M =
[[145 144 136 121 119 134 112 135 103 139 140 123 129]
 [120 112 122 151 151 128 126 126 127 129 145 144 125]
 [120 128 126 114 116 124 143 124 150 118 103 118 129]
 [113 108 120 147 150 125 135 123 140 123 134 141 125]
 [145 142 136 124 121 134 112 135 102 139 143 126 129]
 [128 119 126 148 148 130 118 129 114 135 152 142 125]]
The second entry on the main diagonal: 112
The entry in the bottom-right corner -> 125
Find the 5th entry in reading order.
A: 119
Find the second entry from the end, reading row by row.
A: 142
Find the 1st entry, reading row by row.
A: 145
Find the top-right entry.
A: 129
Find the minimum.
A: 102
The last entry of the smallest entry's row -> 129
The bottom entry of the column that holds the largest entry: 152
The third entry on the diagonal from the top-right corner -> 103
Find the bottom-left entry.
A: 128
The smallest entry in the first row is 103
Find the 5th-last entry, reading row by row.
A: 114
The third entry in reading order: 136
Find the entry directly above the largest entry.
A: 143
Find the entry just right of the smallest entry.
A: 139
The entry directly above the smallest entry: 140
Find the smallest entry in the first column.
A: 113

X =
[[114 125 130 139 132 136 124 122 122 131 135 125 130]
 [124 120 128 138 104 136 125 130 132 130 134 139 124]
 [124 124 129 128 119 136 124 129 126 130 134 138 124]
 [122 119 127 144 128 132 125 123 132 130 133 139 130]
 [123 117 127 139 120 136 125 124 132 130 134 139 128]
 [114 128 129 139 138 134 125 115 120 131 139 125 125]
 [114 124 129 139 130 136 125 123 130 131 134 125 130]
 [114 124 129 140 130 136 125 119 124 131 139 129 130]
 [114 137 138 138 153 131 115 121 120 133 137 124 124]
 [121 123 128 139 129 132 125 123 130 130 133 136 129]
 [124 121 126 136 120 131 125 128 132 127 128 139 124]
 [122 124 129 138 133 131 125 123 126 130 132 126 130]
 [121 129 130 132 131 131 125 125 122 130 133 124 130]
 [124 123 128 138 129 131 125 124 125 130 133 136 124]]
Counting starts at 0.
Find the entry in row 1 and column 0.
A: 124
The top entry of the column that holds the smallest entry -> 132
Find the entry just right of the smallest entry.
A: 136
The entry in row 0 and column 1: 125
Find the bottom entry of the column that holds the largest entry.
A: 129
Find the top-left entry.
A: 114
The entry at row 1, column 1 is 120
Find the entry in row 2 and column 1.
A: 124
The bottom-left entry: 124
The entry just left of the largest entry is 138
The entry in row 0 and column 2 -> 130
Find the maximum.
A: 153
The entry in the top-right corner is 130
The entry at row 2, column 0: 124
Find the entry in the bottom-right corner.
A: 124
Find the entry just left of 140.
A: 129
The entry directly above the largest entry -> 130
Find the entry just left of the smallest entry.
A: 138

A = [130 126 127 158 132]
The 1st entry: 130
The largest entry is 158
The third-last entry is 127

W = [131 110 104 118 123 130 136 149]
Read off the second smallest entry.
A: 110
The third-last entry -> 130
Read off the 2nd largest entry.
A: 136

Read these off the row that follows.
1) Read off the entry just right of 107.
2) Read off the entry just left of 117.
[103 107 108 124 143 143 130 118 117 136 126 136 115 143]
1) 108
2) 118
